Here is a tiny trained network, its code and every weight. The questions are about switching its units off for an input and a target symbol, where a switched-off unit gives its printed mean instead of its output.

import numpy as np


def w(rows, s, z=0):
    codes = np.array(rows[::2]) - 128.0
    scale = np.full(codes.shape[1], s)
    scale[-1] = z or s
    return codes * scale


def norm(h):
    return h / np.sqrt((h * h).mean(-1, keepdims=True) + 1e-5)


def f(y):
    return np.maximum(y, 0)


def softmax(a):
    e = np.exp(a - a.max(-1, keepdims=True))
    return e / e.sum(-1, keepdims=True)


def log_softmax(a):
    a = a - a.max(-1, keepdims=True)
    return a - np.log(np.exp(a).sum(-1, keepdims=True))


def net(x, mask):
    ids = ['γεθλμξπστφψ'.index(c) for c in x.split()]
    T = len(ids)
    res = E[ids] + P[:T]
    u = 0
    for l in range(3):
        r = norm(res)
        for j in range(3):
            rows = slice(2 * j, 2 * j + 2)
            q, k, v = (r @ M[l][rows].T for M in (Q, K, V))
            z = softmax(np.where(np.tri(T) > 0, q @ k.T / 2**0.5, -1e9)) @ v
            o = O[l][rows]
            res = res + np.where(mask[u + j], z, o[:, -1]) @ o[:, :-1]
        u += 3
        y = f(norm(res) @ A[l][:, :-1].T + A[l][:, -1])
        res = res + np.where(mask[u : u + 4], y, B[l][:, -1]) @ B[l][:, :-1]
        u += 4
    return log_softmax(norm(res)[-1] @ U[:, :-1].T + U[:, -1])


Q, K, V, O, A, B = {}, {}, {}, {}, {}, {}
E = w([
[127,147,97],'γ',
[131,19,150],'ε',
[83,156,37],'θ',
[200,10,100],'λ',
[107,178,77],'μ',
[130,123,191],'ξ',
[98,187,154],'π',
[86,158,47],'σ',
[178,54,111],'τ',
[64,69,155],'φ',
[93,25,147],'ψ',
],0.011)
P = w([
[254,141,42],'0',
[67,91,103],'1',
[57,98,103],'2',
[43,103,109],'3',
[46,115,108],'4',
[43,122,109],'5',
[41,122,115],'6',
[44,136,114],'7',
[53,131,107],'8',
[66,166,115],'9',
[34,135,117],'10',
],0.0062)
Q[0] = w([
[78,51,87],'L0H1',
[127,55,4],'L0H1',
[180,99,79],'L0H2',
[130,186,85],'L0H2',
[136,74,186],'L0H3',
[120,169,190],'L0H3',
],0.032)
K[0] = w([
[177,163,88],'L0H1',
[254,141,96],'L0H1',
[169,67,109],'L0H2',
[104,131,79],'L0H2',
[81,109,130],'L0H3',
[78,146,170],'L0H3',
],0.037)
V[0] = w([
[50,165,226],'L0H1',
[184,100,181],'L0H1',
[128,167,33],'L0H2',
[63,152,113],'L0H2',
[199,163,254],'L0H3',
[239,127,142],'L0H3',
],0.029)
O[0] = w([
[142,93,8,122],'L0H1',
[72,182,86,161],'L0H1',
[150,1,137,112],'L0H2',
[32,62,103,250],'L0H2',
[7,172,35,142],'L0H3',
[4,119,186,77],'L0H3',
],0.021,0.012)
A[0] = w([
[119,190,206,115],'L0N1',
[147,82,245,250],'L0N2',
[54,57,155,120],'L0N3',
[118,4,19,181],'L0N4',
],0.016,0.0025)
B[0] = w([
[203,144,101,183],'L0N1',
[112,252,127,229],'L0N2',
[95,164,244,185],'L0N3',
[188,228,69,250],'L0N4',
],0.019,0.011)
Q[1] = w([
[80,176,121],'L1H1',
[99,155,66],'L1H1',
[84,90,36],'L1H2',
[162,128,250],'L1H2',
[106,112,102],'L1H3',
[95,138,4],'L1H3',
],0.038)
K[1] = w([
[80,181,149],'L1H1',
[169,201,116],'L1H1',
[58,52,180],'L1H2',
[164,180,66],'L1H2',
[113,132,119],'L1H3',
[147,108,3],'L1H3',
],0.036)
V[1] = w([
[121,63,127],'L1H1',
[126,47,130],'L1H1',
[82,81,118],'L1H2',
[141,179,124],'L1H2',
[197,32,118],'L1H3',
[168,255,198],'L1H3',
],0.023)
O[1] = w([
[45,164,68,24],'L1H1',
[30,177,58,2],'L1H1',
[142,118,33,127],'L1H2',
[149,151,190,161],'L1H2',
[151,3,31,58],'L1H3',
[2,148,172,227],'L1H3',
],0.013,0.0078)
A[1] = w([
[201,207,159,3],'L1N1',
[254,242,114,165],'L1N2',
[147,182,251,166],'L1N3',
[142,242,169,122],'L1N4',
],0.021,0.005)
B[1] = w([
[160,219,176,169],'L1N1',
[115,251,160,252],'L1N2',
[175,177,35,238],'L1N3',
[221,135,99,202],'L1N4',
],0.029,0.017)
Q[2] = w([
[4,225,176],'L2H1',
[118,62,138],'L2H1',
[148,148,230],'L2H2',
[163,162,42],'L2H2',
[150,141,95],'L2H3',
[115,96,85],'L2H3',
],0.032)
K[2] = w([
[119,104,253],'L2H1',
[70,128,98],'L2H1',
[154,223,160],'L2H2',
[159,89,99],'L2H2',
[138,160,91],'L2H3',
[137,120,98],'L2H3',
],0.037)
V[2] = w([
[32,119,186],'L2H1',
[122,153,102],'L2H1',
[60,176,158],'L2H2',
[124,105,76],'L2H2',
[173,1,74],'L2H3',
[10,101,123],'L2H3',
],0.026)
O[2] = w([
[112,178,13,100],'L2H1',
[126,151,156,143],'L2H1',
[99,29,112,143],'L2H2',
[154,143,184,108],'L2H2',
[2,216,209,6],'L2H3',
[252,194,151,74],'L2H3',
],0.017,0.02)
A[2] = w([
[135,4,150,59],'L2N1',
[167,27,68,133],'L2N2',
[156,32,160,3],'L2N3',
[41,43,127,72],'L2N4',
],0.018,0.0036)
B[2] = w([
[63,88,147,211],'L2N1',
[146,4,110,255],'L2N2',
[34,100,128,203],'L2N3',
[142,93,169,248],'L2N4',
],0.025,0.0028)
U = w([
[211,180,209,88],'γ',
[106,207,71,135],'ε',
[123,111,175,176],'θ',
[103,145,118,90],'λ',
[114,92,129,131],'μ',
[7,115,85,185],'ξ',
[102,104,52,88],'π',
[118,90,191,253],'σ',
[72,157,137,76],'τ',
[115,69,123,139],'φ',
[206,36,89,52],'ψ',
],0.016,0.0045)

Each question gives the input, a string of symbols that net reads in full, and the target symbol t.
The units are the heads (2 rows each of Q, K, V and O) and the neurons (one row each of A and B). Each row of codes is followed by its name. A weight is (code - 128) times the scale printed after its matrix; where a second scale follows, it is the last column's (O, A, B and U).
mask holds one flag per unit, layer by layer, with each layer's heads first. A switched-off unit (its flag False) gives its mean, the last column of its rows in O or B, instead of its output. The means were averaged over made-up inputs and are rounded, as every weight is.
A unit's drop is (log p(t) with every unit on - log p(t) with that unit switched off) / (log p(t) with every unit on - log p(t) with every unit switched off).
The circuit of an input: a set's keep is (log p(t) with only the set's units on - log p(t) with every unit switched off) / (log p(t) with every unit on - log p(t) with every unit switched off). Starting from the 12 units with the biggest drops (on a tie, the unit counted first), units are removed one at a time, each time the one whose removal leaves the highest keep (on an exact tie, the one counted first), for as long as the keep stays at least 0.8.
units of the circuit, in order: the units of the circuit, biggest drop first
most important unit: the unit with the biggest drop
top k neurons: the k neurons with the biggest drops, biggest first
top k neurons in layer l: the k neurons of layer l with the biggest drops, biggest first
which heads matter: for each layer, one digit per head in row order, 1 if its drop is at least 0.15 and else 0, layers parted by /
input π ξ τ ξ ξ τ π ξ θ θ θ, target π: most important unit => L2H1
input γ π ε ξ σ ξ φ ξ θ, target γ: which heads matter => 101 / 101 / 101
input ψ φ μ ξ σ σ ξ φ σ π γ, target ψ: top 3 neurons => [L1N2 L1N3 L2N2]
input σ ξ γ, target σ: which heads matter => 011 / 000 / 000
input π ξ ξ θ ψ μ ξ π θ ψ ξ, target ψ: units of the circuit, in order => [L0H2 L1H3]
input π ψ ξ ξ π σ ψ ξ θ π μ, target π: top 2 neurons => [L0N3 L1N2]
input π τ ξ θ σ ξ φ ξ ξ σ, target π: top 4 neurons => [L1N2 L1N3 L0N4 L0N3]
input ψ ξ ξ ξ ξ ξ σ, target ψ: which heads matter => 110 / 000 / 101
input γ ξ π σ μ φ, target γ: which heads matter => 001 / 000 / 000
input ξ ψ φ, target γ: which heads matter => 000 / 000 / 000
input ψ ψ ξ ε ψ ξ θ, target ψ: which heads matter => 110 / 000 / 101
input γ λ σ, target γ: top 3 neurons in layer 1 => [L1N3 L1N4 L1N2]
input ξ γ γ, target ξ: which heads matter => 001 / 000 / 000
input ψ ξ θ π σ μ, target ψ: units of the circuit, in order => [L0H2]
input ψ θ ε γ, target ψ: which heads matter => 110 / 100 / 111
input π ξ ξ π θ ξ, target ψ: which heads matter => 110 / 001 / 100
input γ τ λ ξ ξ σ, target γ: top 4 neurons => [L0N2 L1N3 L0N3 L1N2]
input γ σ μ φ π τ ξ θ, target γ: top 3 neurons => [L0N3 L0N2 L1N3]
input π ξ π π ξ σ π φ μ μ, target π: top 3 neurons => [L0N3 L1N2 L1N3]
input σ σ ε, target γ: units of the circuit, in order => [L0H1]
input π ξ ξ φ θ ξ μ θ, target π: which heads matter => 011 / 100 / 111
input γ σ σ ψ ξ σ ξ ξ ξ τ, target γ: which heads matter => 101 / 000 / 000
